Here is a tiny trained network, its code and every weight. The questions are about switching its units off for an input and a target symbol, where a switched-off unit gives its printed mean instead of its output.

import numpy as np


def w(rows, s, z=0):
    codes = np.array(rows[::2]) - 128.0
    scale = np.full(codes.shape[1], s)
    scale[-1] = z or s
    return codes * scale


def f(y):
    return y / 2 * (1 + np.tanh(0.7978845608 * (y + 0.044715 * y**3)))


def softmax(a):
    e = np.exp(a - a.max(-1, keepdims=True))
    return e / e.sum(-1, keepdims=True)


def log_softmax(a):
    a = a - a.max(-1, keepdims=True)
    return a - np.log(np.exp(a).sum(-1, keepdims=True))


def net(x, mask):
    ids = ['αγζμπστψ'.index(c) for c in x.split()]
    T = len(ids)
    res = E[ids] + P[:T]
    u = 0
    for l in range(3):
        q, k, v = (res @ M[l].T for M in (Q, K, V))
        z = softmax(np.where(np.tri(T) > 0, q @ k.T / 3**0.5, -1e9)) @ v
        res = res + np.where(mask[u], z, O[l][:, -1]) @ O[l][:, :-1]
        u += 1
        y = f(res @ A[l][:, :-1].T + A[l][:, -1])
        res = res + np.where(mask[u : u + 4], y, B[l][:, -1]) @ B[l][:, :-1]
        u += 4
    return log_softmax(res[-1] @ U[:, :-1].T + U[:, -1])


Q, K, V, O, A, B = {}, {}, {}, {}, {}, {}
E = w([
[196,151,176,240],'α',
[126,161,153,7],'γ',
[143,143,150,67],'ζ',
[114,153,10,143],'μ',
[17,168,102,127],'π',
[116,135,148,226],'σ',
[99,77,134,149],'τ',
[162,99,61,51],'ψ',
],0.015)
P = w([
[254,98,239,31],'0',
[122,206,140,192],'1',
[106,206,101,103],'2',
[148,175,150,168],'3',
[145,153,142,164],'4',
[140,143,151,168],'5',
[145,126,147,172],'6',
[147,122,148,127],'7',
[161,77,139,199],'8',
[165,123,139,162],'9',
[116,138,160,155],'10',
[146,125,139,101],'11',
],0.0092)
Q[0] = w([
[79,65,77,2],'0.h1',
[124,171,2,101],'0.h1',
[148,189,114,191],'0.h1',
],0.0087)
K[0] = w([
[155,136,83,80],'0.h1',
[174,68,196,11],'0.h1',
[220,79,75,203],'0.h1',
],0.011)
V[0] = w([
[209,40,62,133],'0.h1',
[76,76,236,100],'0.h1',
[54,189,62,255],'0.h1',
],0.0067)
O[0] = w([
[203,61,158,103,150],'0.h1',
[76,227,150,177,115],'0.h1',
[177,124,84,2,2],'0.h1',
],0.0083,0.0074)
A[0] = w([
[122,187,105,163,228],'0.n1',
[135,114,106,141,216],'0.n2',
[90,7,141,152,22],'0.n3',
[146,193,130,108,2],'0.n4',
],0.012,0.0041)
B[0] = w([
[150,2,91,29,254],'0.n1',
[145,164,103,64,178],'0.n2',
[139,48,96,34,135],'0.n3',
[122,88,151,84,117],'0.n4',
],0.0077,0.0076)
Q[1] = w([
[204,168,145,77],'1.h1',
[1,173,175,125],'1.h1',
[42,173,72,155],'1.h1',
],0.0071)
K[1] = w([
[193,223,147,131],'1.h1',
[121,129,20,197],'1.h1',
[200,3,41,137],'1.h1',
],0.0066)
V[1] = w([
[168,126,184,160],'1.h1',
[121,24,111,192],'1.h1',
[254,222,75,168],'1.h1',
],0.009)
O[1] = w([
[21,231,160,216,122],'1.h1',
[255,201,225,238,253],'1.h1',
[3,38,44,123,91],'1.h1',
],0.0082,0.004)
A[1] = w([
[59,75,155,73,2],'1.n1',
[150,44,244,27,62],'1.n2',
[174,203,191,145,33],'1.n3',
[2,146,75,118,206],'1.n4',
],0.0077,0.0033)
B[1] = w([
[136,226,92,177,131],'1.n1',
[84,248,129,138,180],'1.n2',
[67,89,49,185,253],'1.n3',
[170,90,125,111,183],'1.n4',
],0.011,0.0044)
Q[2] = w([
[158,137,137,161],'2.h1',
[141,33,221,153],'2.h1',
[162,2,138,84],'2.h1',
],0.009)
K[2] = w([
[72,165,108,59],'2.h1',
[59,66,85,147],'2.h1',
[2,128,119,245],'2.h1',
],0.0088)
V[2] = w([
[1,118,186,96],'2.h1',
[156,148,247,221],'2.h1',
[180,104,70,72],'2.h1',
],0.0069)
O[2] = w([
[201,205,31,90,93],'2.h1',
[113,255,158,172,254],'2.h1',
[161,116,112,103,27],'2.h1',
],0.0082,0.0039)
A[2] = w([
[106,131,192,126,127],'2.n1',
[149,56,121,254,4],'2.n2',
[31,114,128,156,160],'2.n3',
[111,200,147,171,60],'2.n4',
],0.0084,0.0026)
B[2] = w([
[73,119,125,20,143],'2.n1',
[162,175,224,99,251],'2.n2',
[214,61,2,18,152],'2.n3',
[77,48,111,56,255],'2.n4',
],0.0082,0.0092)
U = w([
[99,158,90,14,255],'α',
[104,115,146,147,17],'γ',
[165,2,103,133,86],'ζ',
[80,116,189,142,199],'μ',
[129,203,92,59,220],'π',
[209,159,146,133,2],'σ',
[71,196,88,119,60],'τ',
[150,131,159,214,85],'ψ',
],0.0076,0.0041)

Each question gives the input, a string of symbols that net reads in full, and the target symbol t.
The units are the heads (3 rows each of Q, K, V and O) and the neurons (one row each of A and B). Each row of codes is followed by its name. A weight is (code - 128) times the scale printed after its matrix; where a second scale follows, it is the last column's (O, A, B and U).
mask holds one flag per unit, layer by layer, with each layer's heads first. A switched-off unit (its flag False) gives its mean, the last column of its rows in O or B, instead of its output. The means were averaged over made-up inputs and are rounded, as every weight is.
A unit's drop is (log p(t) with every unit on - log p(t) with that unit switched off) / (log p(t) with every unit on - log p(t) with every unit switched off).
The circuit of an input: a set's keep is (log p(t) with only the set's units on - log p(t) with every unit switched off) / (log p(t) with every unit on - log p(t) with every unit switched off). Starting from the 12 units with the biggest drops (on a tie, the unit counted first), units are removed one at a time, each time the one whose removal leaves the highest keep (on an exact tie, the one counted first), for as long as the keep stays at least 0.8.
circuit, biggest first: the units of the circuit, biggest drop first
unit that matters most: the unit with the biggest drop
top k neurons: the k neurons with the biggest drops, biggest first
top k neurons in layer l: the k neurons of layer l with the biggest drops, biggest first
drop when u is switched off: that unit's drop, to one decimal
input μ μ μ γ τ μ σ μ γ τ μ α, target ζ: circuit, biggest first => (2.h1, 0.h1)
input μ ψ τ μ γ τ μ μ μ, target ζ: circuit, biggest first => (0.h1, 2.h1)
input γ γ μ, target σ: top 2 neurons => (0.n1, 2.n2)
input μ ζ γ σ τ π, target ζ: unit that matters most => 0.h1
input γ γ μ μ γ μ μ γ π, target ψ: top 2 neurons => (0.n1, 1.n3)
input σ μ γ γ γ ζ σ, target π: circuit, biggest first => (1.h1, 0.h1, 2.h1, 1.n3)
input γ μ μ μ μ μ ψ, target ψ: circuit, biggest first => (0.h1, 1.h1)
input μ μ γ τ α, target ζ: circuit, biggest first => (2.h1, 1.h1)
input μ μ ζ μ ζ τ σ ζ ψ σ, target ζ: circuit, biggest first => (0.h1, 2.h1)
input μ γ μ μ μ μ, target ζ: circuit, biggest first => (1.h1, 2.h1)
input ψ μ μ, target μ: circuit, biggest first => (0.h1, 2.h1)
input ψ ψ ζ ψ μ μ ψ μ μ γ γ ψ, target μ: circuit, biggest first => (0.h1, 2.h1)
input μ μ μ μ τ, target α: top 2 neurons => (1.n2, 0.n3)
input γ μ τ γ ζ σ μ μ μ ζ τ, target π: top 3 neurons => (1.n3, 1.n2, 0.n3)
input σ α σ, target π: top neuron => (1.n4)
input μ τ μ μ ψ μ γ μ ζ, target α: top 2 neurons => (1.n2, 0.n1)
input μ μ γ ψ σ, target ζ: circuit, biggest first => (2.h1, 1.h1)
input μ μ μ ψ ζ τ π, target ζ: circuit, biggest first => (2.h1, 0.h1)
input γ μ ζ π, target ψ: circuit, biggest first => (0.n1, 1.h1, 0.h1)
input μ σ σ γ μ τ, target α: circuit, biggest first => (0.h1)
input ψ μ π, target μ: top 3 neurons in layer 2 => (2.n2, 2.n4, 2.n1)
input γ μ μ τ μ ζ μ μ μ ψ, target ψ: top 2 neurons => (1.n3, 0.n1)
input μ γ μ ζ μ μ π γ τ τ ψ, target ζ: top 2 neurons => (0.n1, 2.n2)
input ζ σ ψ τ τ, target π: drop when 1.n2 is switched off => 0.1
input ψ ψ ψ ψ ψ, target μ: drop when 0.n3 is switched off => 0.1
